Below are the code and all the weights of a small trained network. Each question names an input and a target symbol and asks about switching units off, where a switched-off unit gives its printed mean instead of its output.

import numpy as np


def w(rows, s, z=0):
    codes = np.array(rows[::2]) - 128.0
    scale = np.full(codes.shape[1], s)
    scale[-1] = z or s
    return codes * scale


def f(y):
    return np.maximum(y, 0)


def softmax(a):
    e = np.exp(a - a.max(-1, keepdims=True))
    return e / e.sum(-1, keepdims=True)


def log_softmax(a):
    a = a - a.max(-1, keepdims=True)
    return a - np.log(np.exp(a).sum(-1, keepdims=True))


def net(x, mask):
    ids = ['βγηλξπστφψ'.index(c) for c in x.split()]
    T = len(ids)
    res = E[ids] + P[:T]
    q, k, v = (res @ M[0].T for M in (Q, K, V))
    z = softmax(np.where(np.tri(T) > 0, q @ k.T / 3**0.5, -1e9)) @ v
    res = res + np.where(mask[0], z, O[0][:, -1]) @ O[0][:, :-1]
    y = f(res @ A[0][:, :-1].T + A[0][:, -1])
    res = res + np.where(mask[1:17], y, B[0][:, -1]) @ B[0][:, :-1]
    return log_softmax(res[-1] @ U[:, :-1].T + U[:, -1])


Q, K, V, O, A, B = {}, {}, {}, {}, {}, {}
E = w([
[106,129,137,135,100],'β',
[152,108,139,142,126],'γ',
[166,76,146,166,121],'η',
[146,88,143,157,154],'λ',
[81,163,131,115,118],'ξ',
[96,133,140,134,154],'π',
[140,125,139,133,143],'σ',
[208,89,134,135,125],'τ',
[130,156,130,95,117],'φ',
[115,89,127,181,1],'ψ',
],0.0094)
P = w([
[101,98,26,114,126],'0',
[135,93,128,78,124],'1',
[121,87,126,141,211],'2',
[145,119,7,177,131],'3',
[148,124,156,96,118],'4',
[108,103,172,147,182],'5',
[171,193,84,208,117],'6',
[168,136,148,92,105],'7',
[96,88,157,140,172],'8',
[162,193,165,205,86],'9',
[197,153,140,83,108],'10',
[94,78,162,135,183],'11',
],0.011)
Q[0] = w([
[126,166,253,157,134],'h0',
[125,87,178,48,102],'h0',
[105,90,148,101,148],'h0',
],0.026)
K[0] = w([
[199,251,123,212,122],'h0',
[138,125,239,86,127],'h0',
[131,115,168,91,72],'h0',
],0.024)
V[0] = w([
[143,157,125,166,250],'h0',
[248,147,104,39,134],'h0',
[195,1,172,170,80],'h0',
],0.017)
O[0] = w([
[94,64,17,93,188,68],'h0',
[245,112,108,11,73,166],'h0',
[84,34,217,132,43,252],'h0',
],0.012,0.0039)
A[0] = w([
[80,88,182,127,195,195],'n0',
[137,34,160,64,181,124],'n1',
[143,125,38,193,134,235],'n2',
[70,65,60,204,139,45],'n3',
[47,215,128,41,81,106],'n4',
[113,88,145,162,89,69],'n5',
[108,158,80,225,112,3],'n6',
[195,221,111,149,102,100],'n7',
[181,90,79,219,67,93],'n8',
[155,171,109,191,61,54],'n9',
[33,34,118,142,248,113],'n10',
[186,128,66,111,60,53],'n11',
[137,135,219,4,245,129],'n12',
[71,93,128,173,182,96],'n13',
[36,184,134,37,107,94],'n14',
[134,115,2,131,161,2],'n15',
],0.0099,0.0037)
B[0] = w([
[99,131,64,139,155,222],'n0',
[196,150,123,133,174,254],'n1',
[118,54,90,122,63,215],'n2',
[94,94,207,92,159,176],'n3',
[166,100,102,212,129,152],'n4',
[100,157,161,145,170,248],'n5',
[198,145,173,71,158,175],'n6',
[112,110,175,211,122,186],'n7',
[73,183,95,155,124,213],'n8',
[195,102,92,106,133,178],'n9',
[159,184,138,70,33,193],'n10',
[106,192,116,110,65,189],'n11',
[45,70,77,80,142,195],'n12',
[156,128,176,136,90,176],'n13',
[164,141,79,189,121,140],'n14',
[133,169,112,116,250,176],'n15',
],0.026,0.0059)
U = w([
[185,52,214,182,78,252],'β',
[140,134,60,233,132,58],'γ',
[171,212,166,168,165,43],'η',
[152,140,209,64,145,105],'λ',
[83,100,92,141,47,205],'ξ',
[70,96,190,49,80,147],'π',
[148,211,97,100,95,13],'σ',
[168,112,110,139,232,117],'τ',
[41,83,52,93,198,203],'φ',
[2,144,185,169,159,188],'ψ',
],0.0062,0.0025)

Each question gives the input, a string of symbols that net reads in full, and the target symbol t.
The units are the heads (3 rows each of Q, K, V and O) and the neurons (one row each of A and B). Each row of codes is followed by its name. A weight is (code - 128) times the scale printed after its matrix; where a second scale follows, it is the last column's (O, A, B and U).
mask holds one flag per unit, heads first, then neurons. A switched-off unit (its flag False) gives its mean, the last column of its rows in O or B, instead of its output. The means were averaged over made-up inputs and are rounded, as every weight is.
A unit's drop is (log p(t) with every unit on - log p(t) with that unit switched off) / (log p(t) with every unit on - log p(t) with every unit switched off).
The circuit of an input: a set's keep is (log p(t) with only the set's units on - log p(t) with every unit switched off) / (log p(t) with every unit on - log p(t) with every unit switched off). Starting from the 12 units with the biggest drops (on a tie, the unit counted first), units are removed one at a time, each time the one whose removal leaves the highest keep (on an exact tie, the one counted first), for as long as the keep stays at least 0.8.
circuit, biggest first: the units of the circuit, biggest drop first
unit that matters most: the unit with the biggest drop
k most important neurons: the k neurons with the biggest drops, biggest first
input ξ σ γ λ η λ η, target π: circuit, biggest first : [h0, n3, n10]
input φ π γ, target φ: circuit, biggest first : [h0, n12]
input λ η ψ β σ φ β η π, target π: circuit, biggest first : [n10, h0, n3, n12]
input σ ξ β ξ η, target η: circuit, biggest first : [n1, h0, n2, n5]
input φ β γ φ η τ σ η β π, target φ: circuit, biggest first : [h0]
input β π β, target π: circuit, biggest first : [h0, n10, n3, n1]
input γ τ η, target τ: circuit, biggest first : [n1, h0, n10]
input σ φ λ σ β β ξ γ ψ β, target τ: circuit, biggest first : [n15, h0]
input γ τ η ψ β γ σ β τ φ β β, target φ: circuit, biggest first : [h0, n12, n10]
input η φ λ ψ, target ψ: 2 most important neurons : [n8, n5]
input η τ σ γ η η ξ σ λ, target π: circuit, biggest first : [n10, h0, n12, n3]
input η ψ π λ, target ψ: circuit, biggest first : [h0, n8, n3]
input λ π λ η β η φ φ π η, target γ: circuit, biggest first : [n7, h0, n3]
input λ ψ β π π ξ ξ, target λ: 2 most important neurons : [n15, n6]
input τ β ψ σ φ, target ξ: unit that matters most : n12
input γ β σ η, target ξ: circuit, biggest first : [n2, n1]
input η β γ γ λ γ ψ τ π τ, target η: 3 most important neurons : [n9, n6, n12]
input η ψ π φ ξ λ β, target γ: 2 most important neurons : [n7, n15]
input ψ η β β τ, target σ: 2 most important neurons : [n11, n1]
input π β β γ η ψ σ, target ξ: 3 most important neurons : [n2, n1, n5]
input ξ β ξ λ τ λ, target τ: most important neuron : [n1]
input ξ β σ η, target τ: 2 most important neurons : [n15, n6]
input ξ η ξ π η π, target π: 2 most important neurons : [n10, n3]
input τ ψ λ φ η β β φ ψ π, target β: 2 most important neurons : [n2, n7]
input γ φ γ σ λ τ π π γ φ, target λ: 3 most important neurons : [n15, n10, n6]
